Below are the code and all the weights of a small trained network. Each question names an input and a target symbol and asks about switching units off, where a switched-off unit gives its printed mean instead of its output.

import numpy as np


def w(rows, s, z=0):
    codes = np.array(rows[::2]) - 128.0
    scale = np.full(codes.shape[1], s)
    scale[-1] = z or s
    return codes * scale


def norm(h):
    return h / np.sqrt((h * h).mean(-1, keepdims=True) + 1e-5)


def f(y):
    return np.maximum(y, 0)


def softmax(a):
    e = np.exp(a - a.max(-1, keepdims=True))
    return e / e.sum(-1, keepdims=True)


def log_softmax(a):
    a = a - a.max(-1, keepdims=True)
    return a - np.log(np.exp(a).sum(-1, keepdims=True))


def net(x, mask):
    ids = ['αβγδζηθλξπστφψω'.index(c) for c in x.split()]
    T = len(ids)
    res = E[ids] + P[:T]
    u = 0
    for l in range(2):
        q, k, v = (norm(res) @ M[l].T for M in (Q, K, V))
        z = softmax(np.where(np.tri(T) > 0, q @ k.T / 3**0.5, -1e9)) @ v
        res = res + np.where(mask[u], z, O[l][:, -1]) @ O[l][:, :-1]
        u += 1
        y = f(norm(res) @ A[l][:, :-1].T + A[l][:, -1])
        res = res + np.where(mask[u : u + 4], y, B[l][:, -1]) @ B[l][:, :-1]
        u += 4
    return log_softmax(norm(res)[-1] @ U[:, :-1].T + U[:, -1])


Q, K, V, O, A, B = {}, {}, {}, {}, {}, {}
E = w([
[136,147,91,170,149,143,95,63,143,231],'α',
[80,153,150,162,66,163,94,125,109,160],'β',
[98,140,103,157,112,177,118,96,127,175],'γ',
[115,121,68,125,102,123,109,124,85,194],'δ',
[77,134,130,104,50,148,91,188,102,181],'ζ',
[141,179,171,155,76,142,84,81,109,152],'η',
[100,160,114,144,63,103,122,108,47,121],'θ',
[183,155,116,192,134,84,104,129,171,197],'λ',
[138,158,100,127,87,108,86,199,108,191],'ξ',
[88,235,203,153,84,192,137,107,137,74],'π',
[129,158,215,165,58,133,98,206,202,159],'σ',
[131,192,117,243,159,197,156,45,124,65],'τ',
[165,40,54,139,102,136,109,223,152,206],'φ',
[104,153,144,107,62,175,131,242,162,138],'ψ',
[194,246,157,166,150,135,133,118,130,77],'ω',
],0.013)
P = w([
[6,166,112,135,132,64,151,141,169,187],'0',
[68,109,193,160,206,88,63,148,85,192],'1',
[126,163,143,103,70,141,224,105,148,196],'2',
[123,82,220,153,205,85,149,149,57,182],'3',
[139,156,48,148,55,132,100,139,172,87],'4',
[197,85,130,178,138,161,13,154,83,104],'5',
[160,149,67,174,65,130,197,163,103,130],'6',
],0.015)
Q[0] = w([
[125,132,168,149,163,141,183,154,80,173],'L0H0',
[164,119,122,137,113,147,74,121,109,113],'L0H0',
[155,239,51,182,3,136,159,128,147,195],'L0H0',
],0.017)
K[0] = w([
[40,195,12,160,113,49,27,158,208,69],'L0H0',
[196,142,120,142,24,154,166,101,119,215],'L0H0',
[234,110,107,135,132,164,165,222,138,1],'L0H0',
],0.0098)
V[0] = w([
[133,85,140,131,183,152,167,94,203,90],'L0H0',
[87,164,197,96,111,207,136,254,137,87],'L0H0',
[253,217,130,151,216,93,118,200,242,189],'L0H0',
],0.0093)
O[0] = w([
[69,81,110,211,99,152,158,146,78,144,1],'L0H0',
[97,98,122,97,238,187,125,198,132,109,174],'L0H0',
[63,71,103,41,130,83,177,79,71,6,195],'L0H0',
],0.013,0.0059)
A[0] = w([
[146,176,127,234,191,124,179,74,122,52,140],'L0N0',
[89,134,43,5,54,78,254,66,167,54,2],'L0N1',
[169,136,216,62,115,64,52,197,139,136,184],'L0N2',
[122,200,54,158,58,144,189,141,198,157,167],'L0N3',
],0.0075,0.0031)
B[0] = w([
[101,32,150,89,37,86,54,157,104,190,165],'L0N0',
[151,147,119,221,126,95,90,163,189,139,255],'L0N1',
[117,70,135,143,93,100,92,46,76,138,229],'L0N2',
[72,110,78,107,147,248,178,141,38,110,195],'L0N3',
],0.011,0.008)
Q[1] = w([
[85,156,56,75,75,84,193,106,161,93],'L1H0',
[116,139,91,108,135,121,255,108,173,137],'L1H0',
[49,105,225,131,214,23,198,148,102,238],'L1H0',
],0.0078)
K[1] = w([
[157,123,105,169,159,85,79,132,91,96],'L1H0',
[141,142,138,143,159,154,72,138,71,111],'L1H0',
[10,163,115,137,137,91,83,132,125,177],'L1H0',
],0.013)
V[1] = w([
[123,211,66,99,142,110,200,149,160,154],'L1H0',
[146,246,181,146,167,118,115,127,54,70],'L1H0',
[130,159,100,65,84,90,69,189,85,139],'L1H0',
],0.012)
O[1] = w([
[203,154,136,195,164,100,219,139,65,100,132],'L1H0',
[99,85,247,234,133,136,97,72,94,68,39],'L1H0',
[162,199,137,104,113,197,132,112,169,43,252],'L1H0',
],0.013,0.0038)
A[1] = w([
[107,64,147,83,248,151,100,160,97,82,137],'L1N0',
[144,61,182,175,166,130,67,87,123,144,2],'L1N1',
[106,47,157,72,190,100,120,152,149,53,175],'L1N2',
[183,91,156,81,214,162,90,165,98,135,104],'L1N3',
],0.015,0.0077)
B[1] = w([
[233,143,185,73,17,79,217,220,155,146,231],'L1N0',
[58,66,15,62,152,157,173,174,120,150,157],'L1N1',
[131,24,94,178,221,209,79,33,120,184,246],'L1N2',
[5,241,170,141,143,93,82,112,94,61,214],'L1N3',
],0.014,0.011)
U = w([
[134,114,80,227,163,72,167,151,50,186,55],'α',
[118,166,175,232,185,175,77,182,144,218,136],'β',
[95,107,105,182,213,174,234,218,51,114,224],'γ',
[172,173,63,33,147,155,191,61,56,118,74],'δ',
[34,186,120,100,239,147,99,153,96,88,75],'ζ',
[131,153,173,56,136,186,100,29,80,101,80],'η',
[241,176,176,195,92,152,108,98,105,177,46],'θ',
[100,99,150,117,23,19,162,85,130,87,210],'λ',
[153,215,182,124,170,87,59,136,192,50,86],'ξ',
[147,170,212,171,92,119,180,216,117,97,251],'π',
[190,41,113,122,177,168,159,141,157,191,121],'σ',
[5,62,78,95,79,163,198,125,77,130,36],'τ',
[138,127,83,116,80,88,103,211,196,216,182],'φ',
[181,113,178,6,173,152,144,184,147,163,62],'ψ',
[80,95,102,191,196,139,115,46,130,102,198],'ω',
],0.012,0.0024)

Each question gives the input, a string of symbols that net reads in full, and the target symbol t.
The units are the heads (3 rows each of Q, K, V and O) and the neurons (one row each of A and B). Each row of codes is followed by its name. A weight is (code - 128) times the scale printed after its matrix; where a second scale follows, it is the last column's (O, A, B and U).
mask holds one flag per unit, layer by layer, with each layer's heads first. A switched-off unit (its flag False) gives its mean, the last column of its rows in O or B, instead of its output. The means were averaged over made-up inputs and are rounded, as every weight is.
A unit's drop is (log p(t) with every unit on - log p(t) with that unit switched off) / (log p(t) with every unit on - log p(t) with every unit switched off).
The circuit of an input: a set's keep is (log p(t) with only the set's units on - log p(t) with every unit switched off) / (log p(t) with every unit on - log p(t) with every unit switched off). Starting from all 10 units, units are removed one at a time, each time the one whose removal leaves the highest keep (on an exact tie, the one counted first), for as long as the keep stays at least 0.8.
circuit, biggest first: the units of the circuit, biggest drop first
most important unit: the unit with the biggest drop
k most important neurons: the k neurons with the biggest drops, biggest first
top k neurons in layer l: the k neurons of layer l with the biggest drops, biggest first
input γ σ θ ζ ψ δ, target β: circuit, biggest first => [L0H0]
input ω ψ β σ δ, target σ: circuit, biggest first => [L0H0, L1N2, L1N0]
input ξ π ζ φ π, target φ: top 2 neurons in layer 1 => [L1N3, L1N2]
input α λ σ φ θ γ, target ψ: circuit, biggest first => [L1N0, L0H0, L1N2, L1N3]
input β ψ θ ζ θ θ, target β: 3 most important neurons => [L1N0, L1N1, L0N0]
input σ γ λ δ, target ψ: circuit, biggest first => [L1N0, L1N2, L0H0, L1N3]
input σ σ φ τ λ λ ξ, target ξ: 2 most important neurons => [L0N1, L1N0]
input β γ δ θ τ, target τ: top 2 neurons in layer 0 => [L0N3, L0N0]
input λ φ ψ β, target ω: circuit, biggest first => [L0H0, L1N0, L1N2, L0N1]
input λ σ τ τ ζ γ, target φ: circuit, biggest first => [L0N0, L1H0]
input ξ ψ δ, target ψ: circuit, biggest first => [L1N0, L0H0]
input σ ξ ψ γ α, target ψ: 3 most important neurons => [L1N0, L1N2, L0N1]
input λ η ω δ α π, target σ: top 3 neurons in layer 1 => [L1N2, L1N0, L1N3]
input τ δ ξ ξ, target φ: 2 most important neurons => [L0N0, L1N2]
input δ σ τ η, target θ: circuit, biggest first => [L0H0]
input β ω τ δ σ, target τ: 2 most important neurons => [L0N3, L1N0]
input λ ω θ ζ π ω, target β: top 2 neurons in layer 1 => [L1N0, L1N1]
input γ ω τ ψ θ δ, target φ: 4 most important neurons => [L0N0, L1N2, L1N3, L0N3]
input β β ζ, target ζ: top 2 neurons in layer 1 => [L1N0, L1N3]
input α λ θ π, target λ: most important unit => L0H0
input π σ β φ, target γ: circuit, biggest first => [L1H0, L1N1]
input π λ α ψ ζ, target ψ: circuit, biggest first => [L1N0, L0H0]
input δ β ω ψ ξ ξ λ, target ξ: circuit, biggest first => [L0H0, L0N1]
input θ λ β γ β ω, target ζ: top 2 neurons in layer 1 => [L1N1, L1N3]
input δ ω γ λ π τ, target α: circuit, biggest first => [L1H0, L0N0]
input δ ξ η, target ξ: top 2 neurons in layer 1 => [L1N2, L1N0]
input β ζ δ τ λ τ, target θ: most important unit => L0H0
input β τ β η, target ζ: top 2 neurons in layer 1 => [L1N1, L1N3]
